Below are the code and all the weights of a small trained network. Each question names an input and a target symbol and asks about switching units off, where a switched-off unit gives its printed mean instead of its output.

import numpy as np


def w(rows, s, z=0):
    codes = np.array(rows[::2]) - 128.0
    scale = np.full(codes.shape[1], s)
    scale[-1] = z or s
    return codes * scale


def norm(h):
    return h / np.sqrt((h * h).mean(-1, keepdims=True) + 1e-5)


def f(y):
    return y / 2 * (1 + np.tanh(0.7978845608 * (y + 0.044715 * y**3)))


def softmax(a):
    e = np.exp(a - a.max(-1, keepdims=True))
    return e / e.sum(-1, keepdims=True)


def log_softmax(a):
    a = a - a.max(-1, keepdims=True)
    return a - np.log(np.exp(a).sum(-1, keepdims=True))


def net(x, mask):
    ids = ['ΓΘΛΠΨΩαβδημξτ'.index(c) for c in x.split()]
    T = len(ids)
    res = E[ids] + P[:T]
    u = 0
    for l in range(2):
        r = norm(res)
        for j in range(2):
            rows = slice(4 * j, 4 * j + 4)
            q, k, v = (r @ M[l][rows].T for M in (Q, K, V))
            z = softmax(np.where(np.tri(T) > 0, q @ k.T / 4**0.5, -1e9)) @ v
            o = O[l][rows]
            res = res + np.where(mask[u + j], z, o[:, -1]) @ o[:, :-1]
        u += 2
        y = f(norm(res) @ A[l][:, :-1].T + A[l][:, -1])
        res = res + np.where(mask[u : u + 4], y, B[l][:, -1]) @ B[l][:, :-1]
        u += 4
    return log_softmax(norm(res)[-1] @ U[:, :-1].T + U[:, -1])


Q, K, V, O, A, B = {}, {}, {}, {}, {}, {}
E = w([
[191,101,26,138,145,130,91],'Γ',
[180,200,41,190,90,231,181],'Θ',
[116,103,141,146,79,126,199],'Λ',
[110,146,120,9,68,106,122],'Π',
[45,110,110,97,52,250,146],'Ψ',
[138,203,93,117,54,125,57],'Ω',
[58,172,79,95,171,112,95],'α',
[155,133,102,105,135,91,176],'β',
[108,195,122,109,65,125,105],'δ',
[42,96,73,236,152,124,140],'η',
[116,110,196,157,119,62,184],'μ',
[153,217,68,170,114,99,168],'ξ',
[110,81,153,86,182,142,141],'τ',
],0.025)
P = w([
[31,20,2,76,74,73,139],'0',
[7,39,15,62,137,154,230],'1',
[39,62,58,72,126,138,214],'2',
[83,67,101,109,131,118,159],'3',
[103,76,127,119,138,105,142],'4',
[111,100,133,113,133,138,163],'5',
[127,105,141,128,136,137,150],'6',
[135,122,186,120,148,146,156],'7',
[151,112,184,145,127,144,108],'8',
[164,117,207,135,106,122,93],'9',
[130,103,170,112,150,162,166],'10',
[132,123,174,111,120,175,178],'11',
],0.0077)
Q[0] = w([
[124,139,39,139,197,135,79],'L0H1',
[74,4,142,32,195,158,129],'L0H1',
[119,202,115,14,106,85,48],'L0H1',
[210,196,144,84,199,32,210],'L0H1',
[155,129,140,133,122,108,112],'L0H2',
[104,132,116,101,151,110,134],'L0H2',
[156,133,125,105,111,119,144],'L0H2',
[145,131,114,116,101,104,139],'L0H2',
],0.039)
K[0] = w([
[130,140,26,131,180,120,88],'L0H1',
[46,28,133,19,162,97,138],'L0H1',
[130,221,116,1,119,96,19],'L0H1',
[192,187,155,59,204,54,224],'L0H1',
[132,153,143,110,153,149,133],'L0H2',
[116,102,113,114,127,117,112],'L0H2',
[153,128,153,110,117,130,123],'L0H2',
[152,138,156,105,127,115,139],'L0H2',
],0.039)
V[0] = w([
[65,67,58,169,135,65,184],'L0H1',
[4,154,185,149,121,199,39],'L0H1',
[183,3,191,137,29,174,143],'L0H1',
[125,216,151,168,47,98,190],'L0H1',
[162,149,146,53,127,107,129],'L0H2',
[137,131,167,151,118,139,96],'L0H2',
[161,136,170,143,168,102,116],'L0H2',
[132,137,157,147,87,151,91],'L0H2',
],0.026)
O[0] = w([
[79,4,121,171,97,171,101,253],'L0H1',
[16,217,133,104,227,158,125,42],'L0H1',
[188,100,246,59,143,121,187,135],'L0H1',
[107,174,147,179,14,114,196,163],'L0H1',
[112,151,177,100,131,59,123,122],'L0H2',
[161,123,185,154,124,132,120,61],'L0H2',
[150,153,182,162,142,135,71,55],'L0H2',
[146,102,162,137,104,124,175,75],'L0H2',
],0.021,0.019)
A[0] = w([
[64,73,228,62,45,44,101,118],'L0N1',
[71,114,169,9,182,141,161,151],'L0N2',
[210,189,28,39,93,129,134,251],'L0N3',
[13,252,131,12,99,167,116,20],'L0N4',
],0.029,0.0026)
B[0] = w([
[20,123,42,94,107,182,69,250],'L0N1',
[136,149,2,160,62,179,146,188],'L0N2',
[160,178,54,131,160,194,57,200],'L0N3',
[172,18,147,141,86,207,22,248],'L0N4',
],0.025,0.019)
Q[1] = w([
[147,96,82,64,114,145,155],'L1H1',
[129,138,175,48,113,139,80],'L1H1',
[117,111,143,160,181,39,125],'L1H1',
[151,154,112,74,134,101,190],'L1H1',
[162,62,91,179,60,70,55],'L1H2',
[171,161,149,172,202,4,160],'L1H2',
[171,158,157,95,72,70,84],'L1H2',
[140,132,96,66,71,100,123],'L1H2',
],0.011)
K[1] = w([
[121,192,184,136,148,68,114],'L1H1',
[133,103,72,158,121,125,147],'L1H1',
[107,80,77,163,127,240,159],'L1H1',
[72,88,89,183,155,136,93],'L1H1',
[78,209,232,115,187,143,215],'L1H2',
[139,65,53,128,13,3,40],'L1H2',
[65,174,96,108,115,72,109],'L1H2',
[101,170,143,137,138,122,101],'L1H2',
],0.013)
V[1] = w([
[46,137,167,98,78,102,29],'L1H1',
[211,146,130,140,136,58,46],'L1H1',
[180,87,171,22,110,122,126],'L1H1',
[120,136,103,113,66,4,145],'L1H1',
[143,133,43,121,96,64,56],'L1H2',
[88,155,166,230,154,121,134],'L1H2',
[88,134,158,108,109,50,93],'L1H2',
[94,185,133,124,63,137,122],'L1H2',
],0.037)
O[1] = w([
[74,64,201,36,194,143,76,198],'L1H1',
[81,3,94,176,116,61,117,72],'L1H1',
[161,108,57,78,58,103,78,119],'L1H1',
[22,126,50,139,177,168,70,89],'L1H1',
[114,197,194,166,167,31,99,219],'L1H2',
[80,59,129,173,117,232,120,40],'L1H2',
[114,99,137,137,70,125,24,6],'L1H2',
[98,168,166,137,44,112,150,131],'L1H2',
],0.024,0.023)
A[1] = w([
[153,134,225,164,64,185,17,157],'L1N1',
[44,79,164,85,37,125,202,186],'L1N2',
[218,76,165,90,164,142,78,6],'L1N3',
[163,65,108,255,67,113,122,70],'L1N4',
],0.023,0.0023)
B[1] = w([
[252,203,178,168,140,69,98,219],'L1N1',
[62,147,186,154,133,14,199,248],'L1N2',
[26,42,156,70,138,118,228,217],'L1N3',
[235,104,217,150,135,164,162,194],'L1N4',
],0.019,0.016)
U = w([
[68,115,134,221,187,130,119,162],'Γ',
[178,32,111,117,122,31,121,113],'Θ',
[68,132,53,125,108,59,50,163],'Λ',
[162,149,232,148,156,121,76,113],'Π',
[135,88,148,147,105,254,197,58],'Ψ',
[196,210,81,93,158,88,236,31],'Ω',
[141,169,71,14,37,167,133,105],'α',
[155,145,225,100,123,128,77,174],'β',
[163,184,88,227,95,94,217,87],'δ',
[86,135,196,70,81,100,167,163],'η',
[59,152,150,46,79,79,141,171],'μ',
[142,84,57,210,57,38,131,254],'ξ',
[177,120,77,85,188,42,169,152],'τ',
],0.0073,0.0035)

Each question gives the input, a string of symbols that net reads in full, and the target symbol t.
The units are the heads (4 rows each of Q, K, V and O) and the neurons (one row each of A and B). Each row of codes is followed by its name. A weight is (code - 128) times the scale printed after its matrix; where a second scale follows, it is the last column's (O, A, B and U).
mask holds one flag per unit, layer by layer, with each layer's heads first. A switched-off unit (its flag False) gives its mean, the last column of its rows in O or B, instead of its output. The means were averaged over made-up inputs and are rounded, as every weight is.
A unit's drop is (log p(t) with every unit on - log p(t) with that unit switched off) / (log p(t) with every unit on - log p(t) with every unit switched off).
The circuit of an input: a set's keep is (log p(t) with only the set's units on - log p(t) with every unit switched off) / (log p(t) with every unit on - log p(t) with every unit switched off). Starting from all 12 units, units are removed one at a time, each time the one whose removal leaves the highest keep (on an exact tie, the one counted first), for as long as the keep stays at least 0.8.
circuit, biggest first: the units of the circuit, biggest drop first
top k neurons: the k neurons with the biggest drops, biggest first
top k neurons in layer l: the k neurons of layer l with the biggest drops, biggest first
heads that matter: for each layer, one digit per head in row order, 1 if its drop is at least 0.15 and else 0, layers parted by /
drop when u is switched off: that unit's drop, to one decimal
input Γ ξ Λ τ Ψ Γ Θ α η β ξ, target δ: top 2 neurons -> (L0N1 L1N4)
input δ η η, target Ψ: circuit, biggest first -> (L0H2)
input Γ Γ η μ Λ δ, target β: top 3 neurons -> (L0N4 L0N1 L1N1)
input Λ μ ξ Ψ, target Ψ: circuit, biggest first -> (L0H1 L0N4 L0N1 L0N2)
input β α Γ Π Λ Ω, target β: heads that matter -> 10 / 00
input Θ η Λ Π Ψ δ, target β: circuit, biggest first -> (L0H1 L0N4 L0N1)
input Θ Γ β Λ α Θ, target Ω: top 3 neurons in layer 0 -> (L0N4 L0N1 L0N3)
input δ Γ τ δ Ψ δ Γ Γ Γ τ, target τ: heads that matter -> 10 / 01
input Λ Γ Π Λ η Γ Γ Γ Γ Θ, target δ: circuit, biggest first -> (L0H1 L1H1 L0N1)
input Γ α ξ δ Π, target Λ: circuit, biggest first -> (L0N1 L0H2)
input Λ δ Λ α Λ α Γ β μ, target μ: circuit, biggest first -> (L0N1 L0N4)
input Γ δ μ Λ Ψ Ψ Π Θ, target Ω: heads that matter -> 10 / 00
input Θ Π τ, target Ω: top 2 neurons -> (L0N2 L0N4)
input η Λ η, target Ψ: heads that matter -> 11 / 11
input Θ Π Θ μ Γ ξ Γ Γ α Γ μ β, target ξ: heads that matter -> 10 / 10
input Γ τ Ψ τ α Λ η Γ ξ Ω, target Π: top 2 neurons in layer 0 -> (L0N4 L0N1)
input Θ μ Γ β Ω τ η Θ η α Ψ, target Ψ: top 3 neurons -> (L0N4 L0N3 L0N1)
input Λ μ Λ Γ Θ Ω ξ, target ξ: heads that matter -> 10 / 00
input τ Λ Ω, target β: top neuron in layer 1 -> (L1N3)
input Γ Θ ξ Π μ η η Γ δ ξ β ξ, target δ: top neuron in layer 1 -> (L1N4)
input δ Γ β η δ Γ μ δ, target Π: top 2 neurons in layer 0 -> (L0N4 L0N1)
input ξ Ψ ξ δ μ Γ δ Ω Ω, target Π: drop when L0H1 is switched off -> 0.5
input Γ Λ Π μ Λ Λ Γ Γ Γ Π ξ, target ξ: drop when L0H1 is switched off -> 1.9
input Ψ μ η μ δ, target Π: drop when L1H2 is switched off -> 0.0
input η Γ ξ ξ α β Λ η Γ Ψ η τ, target Ω: drop when L1H2 is switched off -> 0.1
